Below are the code and all the weights of a small trained network. Each question names an input and a target symbol and asks about switching units off, where a switched-off unit gives its printed mean instead of its output.

import numpy as np


def w(rows, s, z=0):
    codes = np.array(rows[::2]) - 128.0
    scale = np.full(codes.shape[1], s)
    scale[-1] = z or s
    return codes * scale


def norm(h):
    return h / np.sqrt((h * h).mean(-1, keepdims=True) + 1e-5)


def f(y):
    return y / 2 * (1 + np.tanh(0.7978845608 * (y + 0.044715 * y**3)))


def softmax(a):
    e = np.exp(a - a.max(-1, keepdims=True))
    return e / e.sum(-1, keepdims=True)


def log_softmax(a):
    a = a - a.max(-1, keepdims=True)
    return a - np.log(np.exp(a).sum(-1, keepdims=True))


def net(x, mask):
    ids = ['ΛΣαβδεημτ'.index(c) for c in x.split()]
    T = len(ids)
    res = E[ids] + P[:T]
    u = 0
    for l in range(2):
        r = norm(res)
        for j in range(2):
            rows = slice(3 * j, 3 * j + 3)
            q, k, v = (r @ M[l][rows].T for M in (Q, K, V))
            z = softmax(np.where(np.tri(T) > 0, q @ k.T / 3**0.5, -1e9)) @ v
            o = O[l][rows]
            res = res + np.where(mask[u + j], z, o[:, -1]) @ o[:, :-1]
        u += 2
        y = f(norm(res) @ A[l][:, :-1].T + A[l][:, -1])
        res = res + np.where(mask[u : u + 8], y, B[l][:, -1]) @ B[l][:, :-1]
        u += 8
    return log_softmax(norm(res)[-1] @ U[:, :-1].T + U[:, -1])


Q, K, V, O, A, B = {}, {}, {}, {}, {}, {}
E = w([
[161,139,64,147,150],'Λ',
[174,129,68,136,151],'Σ',
[131,134,7,103,158],'α',
[67,119,31,156,106],'β',
[201,43,165,130,169],'δ',
[65,82,49,182,128],'ε',
[244,127,224,123,142],'η',
[213,209,150,106,41],'μ',
[131,160,142,253,60],'τ',
],0.0042)
P = w([
[237,70,12,172,71],'0',
[226,168,22,231,170],'1',
[191,6,59,120,52],'2',
[164,163,79,189,167],'3',
[158,4,117,89,61],'4',
[123,155,119,167,160],'5',
[128,3,171,61,67],'6',
[95,147,159,152,156],'7',
[84,21,204,51,73],'8',
[67,146,198,136,152],'9',
[65,17,222,24,86],'10',
],0.0035)
Q[0] = w([
[109,53,109,10,117],'0.h0',
[134,30,119,110,48],'0.h0',
[119,121,147,183,207],'0.h0',
[103,81,130,92,102],'0.h1',
[104,152,127,182,180],'0.h1',
[101,155,138,203,177],'0.h1',
],0.013)
K[0] = w([
[55,94,217,89,137],'0.h0',
[72,156,254,146,103],'0.h0',
[236,102,105,113,203],'0.h0',
[43,150,215,29,166],'0.h1',
[111,72,75,246,121],'0.h1',
[121,72,103,251,116],'0.h1',
],0.0076)
V[0] = w([
[105,81,191,224,91],'0.h0',
[174,211,142,3,107],'0.h0',
[62,93,90,21,209],'0.h0',
[111,88,135,197,251],'0.h1',
[194,141,155,97,109],'0.h1',
[124,151,150,181,112],'0.h1',
],0.0051)
O[0] = w([
[144,4,103,223,121,123],'0.h0',
[193,202,101,37,2,4],'0.h0',
[200,175,51,15,240,19],'0.h0',
[211,189,130,141,205,83],'0.h1',
[89,60,101,112,169,168],'0.h1',
[181,146,80,65,115,88],'0.h1',
],0.0042,0.0021)
A[0] = w([
[177,207,128,225,145,31],'0.n0',
[47,122,55,122,144,138],'0.n1',
[186,114,128,87,151,196],'0.n2',
[99,156,57,126,98,105],'0.n3',
[140,163,164,126,3,68],'0.n4',
[83,76,147,87,153,58],'0.n5',
[151,208,181,146,173,181],'0.n6',
[217,151,67,22,86,2],'0.n7',
],0.0058,0.0025)
B[0] = w([
[181,167,171,151,15,198],'0.n0',
[211,146,132,199,76,251],'0.n1',
[73,102,126,206,93,165],'0.n2',
[168,81,185,168,134,155],'0.n3',
[88,28,80,130,248,151],'0.n4',
[194,138,87,155,139,148],'0.n5',
[80,3,142,165,14,185],'0.n6',
[24,83,233,162,182,93],'0.n7',
],0.0039,0.0018)
Q[1] = w([
[86,157,147,102,87],'1.h0',
[70,92,100,101,43],'1.h0',
[143,176,147,149,157],'1.h0',
[167,167,107,115,186],'1.h1',
[54,246,97,110,106],'1.h1',
[159,98,161,172,114],'1.h1',
],0.012)
K[1] = w([
[194,113,66,83,85],'1.h0',
[77,31,160,38,33],'1.h0',
[169,165,60,151,169],'1.h0',
[250,165,30,164,205],'1.h1',
[38,255,29,208,63],'1.h1',
[202,44,226,181,112],'1.h1',
],0.0064)
V[1] = w([
[125,201,169,80,150],'1.h0',
[173,65,147,78,182],'1.h0',
[202,147,165,120,195],'1.h0',
[115,109,20,203,141],'1.h1',
[121,215,8,71,161],'1.h1',
[142,96,2,123,88],'1.h1',
],0.0036)
O[1] = w([
[90,39,107,150,87,1],'1.h0',
[178,90,247,49,129,112],'1.h0',
[133,82,173,150,67,76],'1.h0',
[64,144,148,29,155,215],'1.h1',
[99,3,184,167,133,1],'1.h1',
[38,145,179,72,182,194],'1.h1',
],0.004,0.0039)
A[1] = w([
[7,140,225,193,122,188],'1.n0',
[108,208,192,154,56,98],'1.n1',
[174,124,215,199,148,51],'1.n2',
[167,68,115,74,115,129],'1.n3',
[154,83,47,140,59,132],'1.n4',
[85,237,186,88,162,147],'1.n5',
[103,37,119,75,25,114],'1.n6',
[76,2,218,231,43,3],'1.n7',
],0.0066,0.0051)
B[1] = w([
[161,101,211,41,126,234],'1.n0',
[130,255,32,232,239,197],'1.n1',
[30,132,131,103,91,126],'1.n2',
[108,198,156,156,99,161],'1.n3',
[147,122,232,110,108,178],'1.n4',
[80,122,195,185,93,252],'1.n5',
[68,77,41,210,88,180],'1.n6',
[225,5,203,252,224,138],'1.n7',
],0.0057,0.0028)
U = w([
[166,193,69,219,128,170],'Λ',
[39,165,177,188,142,54],'Σ',
[56,123,226,52,132,126],'α',
[55,139,65,55,175,6],'β',
[219,135,118,42,146,175],'δ',
[124,65,37,116,232,144],'ε',
[200,134,166,101,1,71],'η',
[49,73,48,134,44,202],'μ',
[164,16,154,204,146,188],'τ',
],0.009,0.0022)

Each question gives the input, a string of symbols that net reads in full, and the target symbol t.
The units are the heads (3 rows each of Q, K, V and O) and the neurons (one row each of A and B). Each row of codes is followed by its name. A weight is (code - 128) times the scale printed after its matrix; where a second scale follows, it is the last column's (O, A, B and U).
mask holds one flag per unit, layer by layer, with each layer's heads first. A switched-off unit (its flag False) gives its mean, the last column of its rows in O or B, instead of its output. The means were averaged over made-up inputs and are rounded, as every weight is.
A unit's drop is (log p(t) with every unit on - log p(t) with that unit switched off) / (log p(t) with every unit on - log p(t) with every unit switched off).
The circuit of an input: a set's keep is (log p(t) with only the set's units on - log p(t) with every unit switched off) / (log p(t) with every unit on - log p(t) with every unit switched off). Starting from the 12 units with the biggest drops (on a tie, the unit counted first), units are removed one at a time, each time the one whose removal leaves the highest keep (on an exact tie, the one counted first), for as long as the keep stays at least 0.8.
units of the circuit, in order: the units of the circuit, biggest drop first
unit that matters most: the unit with the biggest drop
top k neurons: the k neurons with the biggest drops, biggest first
top k neurons in layer l: the k neurons of layer l with the biggest drops, biggest first
heads that matter: for each layer, one digit per head in row order, 1 if its drop is at least 0.15 and else 0, layers parted by /
input α α ε, target ε: units of the circuit, in order : [0.h0, 1.n5]
input Σ α α δ Σ Σ δ ε, target Λ: units of the circuit, in order : [0.h1]
input τ ε α μ η β α, target η: units of the circuit, in order : [1.h1, 1.n4]
input β δ Λ Λ μ τ α η, target Λ: heads that matter : 01 / 01
input Σ Λ δ Σ β, target ε: top 3 neurons in layer 0 : [0.n0, 0.n6, 0.n3]
input δ δ α δ, target α: top 2 neurons in layer 1 : [1.n2, 1.n1]
input μ α Σ β μ β ε α η, target η: units of the circuit, in order : [1.h1, 0.h0]
input δ α δ δ, target α: units of the circuit, in order : [1.n1, 1.n2]
input α Λ β, target β: heads that matter : 10 / 01
input β β Λ ε β η, target Λ: heads that matter : 00 / 01
input τ β Σ α α α ε β δ μ ε, target μ: top 4 neurons : [1.n6, 1.n0, 0.n0, 1.n5]
input Λ Λ η Σ ε, target η: heads that matter : 00 / 11
input Λ η Σ Λ α, target α: top 3 neurons in layer 1 : [1.n1, 1.n6, 1.n5]
input Σ τ Λ, target τ: unit that matters most : 0.h0
input τ δ ε, target τ: heads that matter : 10 / 00
input α α η β α ε β α τ μ, target Λ: top 2 neurons : [0.n6, 1.n1]
input Σ α Λ, target α: units of the circuit, in order : [1.h1, 1.n1]
input τ α α τ α α α η τ μ η, target τ: units of the circuit, in order : [0.h0, 1.n7]
input α δ η α α β β α μ Λ η, target μ: units of the circuit, in order : [1.n6, 0.h1, 0.h0]
input μ β β δ α τ α δ α, target δ: heads that matter : 10 / 01
